Here is a tiny trained network, its code and every weight. The questions are about switching its units off for an input and a class, where a switched-off unit gives its printed mean instead of its output.

import numpy as np


def w(rows, s, z=0):
    codes = np.array(rows[::2]) - 128.0
    scale = np.full(codes.shape[1], s)
    scale[-1] = z or s
    return codes * scale


def norm(h):
    return h / np.sqrt((h * h).mean(-1, keepdims=True) + 1e-5)


def f(y):
    return np.maximum(y, 0)


def log_softmax(a):
    a = a - a.max(-1, keepdims=True)
    return a - np.log(np.exp(a).sum(-1, keepdims=True))


def net(x, mask):
    res = np.array(x, float).reshape(1, 6) / 4 @ E
    u = 0
    for l in range(2):
        y = f(norm(res) @ A[l][:, :-1].T + A[l][:, -1])
        res = res + np.where(mask[u : u + 8], y, B[l][:, -1]) @ B[l][:, :-1]
        u += 8
    return log_softmax(norm(res)[-1] @ U[:, :-1].T + U[:, -1])


A, B = {}, {}
E = w([
[138,40,103,90,122,140,240,117,128,175,208],'x0',
[125,75,118,68,151,95,152,131,167,21,138],'x1',
[198,140,197,95,182,138,119,109,144,128,140],'x2',
[160,165,105,74,53,197,103,178,53,98,82],'x3',
[189,53,36,180,102,87,75,224,99,152,112],'x4',
[87,86,91,163,131,179,71,11,52,156,167],'x5',
],0.012)
A[0] = w([
[132,111,143,98,89,174,243,124,108,221,195,66],'0.n0',
[198,87,81,63,103,61,151,211,181,11,101,131],'0.n1',
[53,63,85,190,182,69,88,139,191,99,136,158],'0.n2',
[140,206,220,109,84,104,131,170,191,80,17,173],'0.n3',
[138,132,21,188,55,85,91,175,65,143,91,117],'0.n4',
[62,151,115,96,50,251,107,117,22,98,87,133],'0.n5',
[65,163,125,121,143,131,97,80,68,169,135,3],'0.n6',
[33,75,81,116,128,165,177,91,114,203,175,17],'0.n7',
],0.011,0.0065)
B[0] = w([
[196,136,158,213,128,114,166,173,162,45,144,201],'0.n0',
[191,37,209,110,37,167,214,143,131,9,131,253],'0.n1',
[223,170,137,175,134,58,181,98,184,54,59,237],'0.n2',
[176,174,114,140,200,160,152,186,180,122,100,246],'0.n3',
[57,100,51,49,153,120,44,163,82,198,152,251],'0.n4',
[114,66,147,80,32,178,116,92,62,81,160,231],'0.n5',
[118,60,142,59,95,175,159,150,121,81,132,155],'0.n6',
[154,150,138,190,101,72,172,55,164,58,93,192],'0.n7',
],0.012,0.011)
A[1] = w([
[89,231,176,165,57,128,115,129,113,106,101,121],'1.n0',
[128,168,198,215,83,110,114,78,156,180,135,112],'1.n1',
[55,113,172,115,103,154,95,62,59,164,145,81],'1.n2',
[172,133,166,100,164,254,135,147,77,159,162,121],'1.n3',
[248,142,176,99,125,131,45,182,106,170,72,116],'1.n4',
[31,114,146,131,86,169,165,153,241,188,232,8],'1.n5',
[99,252,135,94,227,141,119,197,183,166,116,129],'1.n6',
[140,124,61,177,47,100,102,181,95,174,74,127],'1.n7',
],0.012,0.017)
B[1] = w([
[135,111,164,104,69,83,151,142,130,101,67,171],'1.n0',
[161,112,186,143,77,163,103,163,122,50,40,185],'1.n1',
[138,123,6,89,79,143,89,145,102,121,84,179],'1.n2',
[166,148,99,124,121,71,145,131,154,117,86,220],'1.n3',
[165,157,117,211,146,99,153,76,171,101,101,254],'1.n4',
[91,132,212,145,79,15,116,178,253,162,63,128],'1.n5',
[51,171,93,206,205,72,62,60,106,210,204,228],'1.n6',
[65,120,170,89,119,140,64,135,132,170,160,242],'1.n7',
],0.014,0.0066)
U = w([
[121,230,106,179,245,91,71,86,172,188,83,5],'0',
[27,72,131,1,25,201,63,176,7,171,171,42],'1',
[213,127,167,165,103,119,203,168,171,50,86,236],'2',
],0.015,0.0031)

Each question gives the input, the list of numbers given to net, and the class t.
The units are the neurons (one row each of A and B). Each row of codes is followed by its name. A weight is (code - 128) times the scale printed after its matrix; where a second scale follows, it is the last column's (A, B and U).
mask holds one flag per neuron, layer by layer. A switched-off neuron (its flag False) gives its mean, the last column of its row in B, instead of its output. The means were averaged over made-up inputs and are rounded, as every weight is.
A unit's drop is (log p(t) with every unit on - log p(t) with that unit switched off) / (log p(t) with every unit on - log p(t) with every unit switched off).
unit that matters most: the unit with the biggest drop
top k neurons: the k neurons with the biggest drops, biggest first
k most important neurons of layer l: the k neurons of layer l with the biggest drops, biggest first
drop when u is switched off: that unit's drop, to one decimal
input [-8,-8,7,-2,-8,-1], class 0: unit that matters most -> 1.n6
input [-1,-8,-5,-7,-5,8], class 2: 2 most important neurons of layer 0 -> 0.n7, 0.n4
input [3,-2,0,2,-2,8], class 1: 4 most important neurons of layer 0 -> 0.n5, 0.n2, 0.n3, 0.n1
input [5,-7,-4,3,0,-5], class 1: 3 most important neurons of layer 0 -> 0.n2, 0.n4, 0.n1
input [-8,6,-5,-7,-4,2], class 0: top 2 neurons -> 0.n1, 0.n5
input [1,-4,-6,-5,4,7], class 1: top 3 neurons -> 0.n4, 0.n3, 1.n7
input [-1,-6,-7,-5,8,-2], class 0: top 4 neurons -> 0.n5, 0.n1, 0.n2, 0.n6
input [0,0,-3,-1,5,-3], class 1: 4 most important neurons of layer 0 -> 0.n4, 0.n3, 0.n0, 0.n7
input [2,-4,3,-3,0,-3], class 0: 4 most important neurons of layer 0 -> 0.n1, 0.n5, 0.n7, 0.n2
input [6,-7,-3,-3,8,-5], class 1: top 3 neurons -> 0.n4, 1.n7, 0.n3
input [3,1,8,-8,-8,-2], class 0: top 2 neurons -> 0.n1, 1.n6
input [6,4,-7,5,8,-2], class 1: drop when 0.n4 is switched off -> 0.2
input [-6,-7,0,0,-1,4], class 1: drop when 1.n2 is switched off -> 0.0
input [-4,-1,-1,-6,-5,-2], class 0: drop when 1.n6 is switched off -> 0.1
input [7,-5,0,7,7,-3], class 1: unit that matters most -> 0.n4
